Below is a small trained network, with its code and all its weights. Each question gives an input and a target symbol and asks what happens when units are switched off, that is, made to give their printed mean instead of their output.

import numpy as np


def w(rows, s, z=0):
    codes = np.array(rows[::2]) - 128.0
    scale = np.full(codes.shape[1], s)
    scale[-1] = z or s
    return codes * scale


def norm(h):
    return h / np.sqrt((h * h).mean(-1, keepdims=True) + 1e-5)


def f(y):
    return np.maximum(y, 0)


def softmax(a):
    e = np.exp(a - a.max(-1, keepdims=True))
    return e / e.sum(-1, keepdims=True)


def log_softmax(a):
    a = a - a.max(-1, keepdims=True)
    return a - np.log(np.exp(a).sum(-1, keepdims=True))


def net(x, mask):
    ids = ['αβγζημφψ'.index(c) for c in x.split()]
    T = len(ids)
    res = E[ids] + P[:T]
    r = norm(res)
    for j in range(2):
        rows = slice(3 * j, 3 * j + 3)
        q, k, v = (r @ M[0][rows].T for M in (Q, K, V))
        z = softmax(np.where(np.tri(T) > 0, q @ k.T / 3**0.5, -1e9)) @ v
        o = O[0][rows]
        res = res + np.where(mask[j], z, o[:, -1]) @ o[:, :-1]
    y = f(norm(res) @ A[0][:, :-1].T + A[0][:, -1])
    res = res + np.where(mask[2:18], y, B[0][:, -1]) @ B[0][:, :-1]
    return log_softmax(norm(res)[-1] @ U[:, :-1].T + U[:, -1])


Q, K, V, O, A, B = {}, {}, {}, {}, {}, {}
E = w([
[55,167,127,111,134],'α',
[66,145,120,76,143],'β',
[52,152,116,75,153],'γ',
[229,135,115,72,190],'ζ',
[158,61,91,167,129],'η',
[67,215,160,131,131],'μ',
[81,216,179,131,152],'φ',
[250,110,170,70,73],'ψ',
],0.013)
P = w([
[141,51,175,139,135],'0',
[109,106,101,70,172],'1',
[100,91,126,80,111],'2',
[139,135,96,138,144],'3',
[108,120,113,109,94],'4',
[139,183,62,145,127],'5',
[105,154,125,113,90],'6',
[162,251,31,135,157],'7',
],0.014)
Q[0] = w([
[184,111,184,163,107],'head 0',
[112,41,99,238,56],'head 0',
[109,146,147,38,57],'head 0',
[153,193,10,105,64],'head 1',
[73,37,198,163,50],'head 1',
[229,195,18,66,161],'head 1',
],0.013)
K[0] = w([
[66,122,232,146,135],'head 0',
[94,84,214,82,212],'head 0',
[195,149,118,94,91],'head 0',
[179,178,61,118,99],'head 1',
[92,43,78,190,155],'head 1',
[175,255,168,95,77],'head 1',
],0.015)
V[0] = w([
[71,115,93,145,60],'head 0',
[78,98,133,175,232],'head 0',
[136,200,170,100,169],'head 0',
[180,114,41,88,64],'head 1',
[105,52,18,187,156],'head 1',
[143,134,153,114,248],'head 1',
],0.013)
O[0] = w([
[124,71,59,85,65,56],'head 0',
[177,83,70,128,164,2],'head 0',
[96,225,142,77,142,137],'head 0',
[166,41,174,118,250,243],'head 1',
[9,97,79,74,147,34],'head 1',
[57,202,143,255,142,135],'head 1',
],0.0088,0.0092)
A[0] = w([
[106,110,31,137,209,131],'neuron 0',
[97,117,207,86,44,48],'neuron 1',
[154,211,2,147,207,94],'neuron 2',
[112,148,63,58,158,2],'neuron 3',
[129,188,35,131,134,33],'neuron 4',
[56,42,247,128,13,128],'neuron 5',
[94,27,127,57,113,70],'neuron 6',
[92,115,91,143,134,134],'neuron 7',
[160,190,123,99,208,171],'neuron 8',
[97,98,200,185,117,164],'neuron 9',
[75,93,194,106,162,126],'neuron 10',
[37,136,122,111,110,101],'neuron 11',
[185,108,93,110,86,111],'neuron 12',
[189,90,83,174,167,187],'neuron 13',
[125,170,202,82,114,116],'neuron 14',
[99,82,220,120,54,28],'neuron 15',
],0.015,0.0046)
B[0] = w([
[170,196,81,46,121,157],'neuron 0',
[95,152,203,23,122,167],'neuron 1',
[1,153,145,30,140,172],'neuron 2',
[154,42,67,98,104,137],'neuron 3',
[95,111,113,200,75,145],'neuron 4',
[44,86,180,35,226,188],'neuron 5',
[66,170,139,194,217,140],'neuron 6',
[170,140,100,152,101,141],'neuron 7',
[188,68,96,212,147,245],'neuron 8',
[141,94,85,76,110,191],'neuron 9',
[134,177,168,170,140,189],'neuron 10',
[205,80,125,166,136,158],'neuron 11',
[99,134,158,191,151,145],'neuron 12',
[177,148,164,178,69,183],'neuron 13',
[196,117,168,151,86,232],'neuron 14',
[29,185,184,87,126,166],'neuron 15',
],0.027,0.012)
U = w([
[34,51,134,201,104,74],'α',
[127,1,77,95,148,51],'β',
[124,81,70,112,97,194],'γ',
[209,79,146,207,129,197],'ζ',
[94,149,94,156,252,10],'η',
[153,211,106,108,79,75],'μ',
[63,151,145,196,91,24],'φ',
[97,96,219,79,146,178],'ψ',
],0.0091,0.0014)

Each question gives the input, a string of symbols that net reads in full, and the target symbol t.
The units are the heads (3 rows each of Q, K, V and O) and the neurons (one row each of A and B). Each row of codes is followed by its name. A weight is (code - 128) times the scale printed after its matrix; where a second scale follows, it is the last column's (O, A, B and U).
mask holds one flag per unit, heads first, then neurons. A switched-off unit (its flag False) gives its mean, the last column of its rows in O or B, instead of its output. The means were averaged over made-up inputs and are rounded, as every weight is.
A unit's drop is (log p(t) with every unit on - log p(t) with that unit switched off) / (log p(t) with every unit on - log p(t) with every unit switched off).
The circuit of an input: a set's keep is (log p(t) with only the set's units on - log p(t) with every unit switched off) / (log p(t) with every unit on - log p(t) with every unit switched off). Starting from the 12 units with the biggest drops (on a tie, the unit counted first), units are removed one at a time, each time the one whose removal leaves the highest keep (on an exact tie, the one counted first), for as long as the keep stays at least 0.8.
units of the circuit, in order: the units of the circuit, biggest drop first
unit that matters most: the unit with the biggest drop
top k neurons: the k neurons with the biggest drops, biggest first
which heads matter: for each layer, one digit per head in row order, 1 if its drop is at least 0.15 and else 0, layers parted by /
input ψ β ζ μ ψ η α β, target μ: top 3 neurons => [neuron 0; neuron 13; neuron 2]
input ζ ζ ψ ζ β β, target η: top 4 neurons => [neuron 2; neuron 8; neuron 9; neuron 0]
input β ψ ψ β μ α, target α: units of the circuit, in order => [head 0; neuron 2; neuron 4; neuron 8]
input ψ β α β, target γ: unit that matters most => head 0
input ζ β β α, target γ: which heads matter => 10
input η γ α φ μ ζ, target φ: units of the circuit, in order => [head 1; neuron 2; neuron 5; neuron 4]
input ζ α ψ ψ α η φ β, target φ: which heads matter => 01
input ζ γ η β, target μ: units of the circuit, in order => [head 0; neuron 0; head 1]
input ψ β β ζ, target η: which heads matter => 11
input α ζ γ μ, target α: which heads matter => 11
input ζ ψ ψ ψ ψ ψ η, target η: which heads matter => 01
input β ζ β α, target η: units of the circuit, in order => [head 0; head 1; neuron 13]
input β α β, target β: units of the circuit, in order => [head 0; neuron 3]
input β μ ψ ψ ζ β β ζ, target η: unit that matters most => neuron 2
input ψ ψ ζ α φ γ α μ, target α: which heads matter => 00
input α ζ φ β, target α: which heads matter => 11
input ψ ζ γ, target ζ: which heads matter => 10
input ψ ψ φ φ β β φ α, target φ: units of the circuit, in order => [head 1; neuron 4]
input μ η β β α β, target γ: which heads matter => 10
input β α γ η, target μ: units of the circuit, in order => [neuron 0; head 0; head 1]
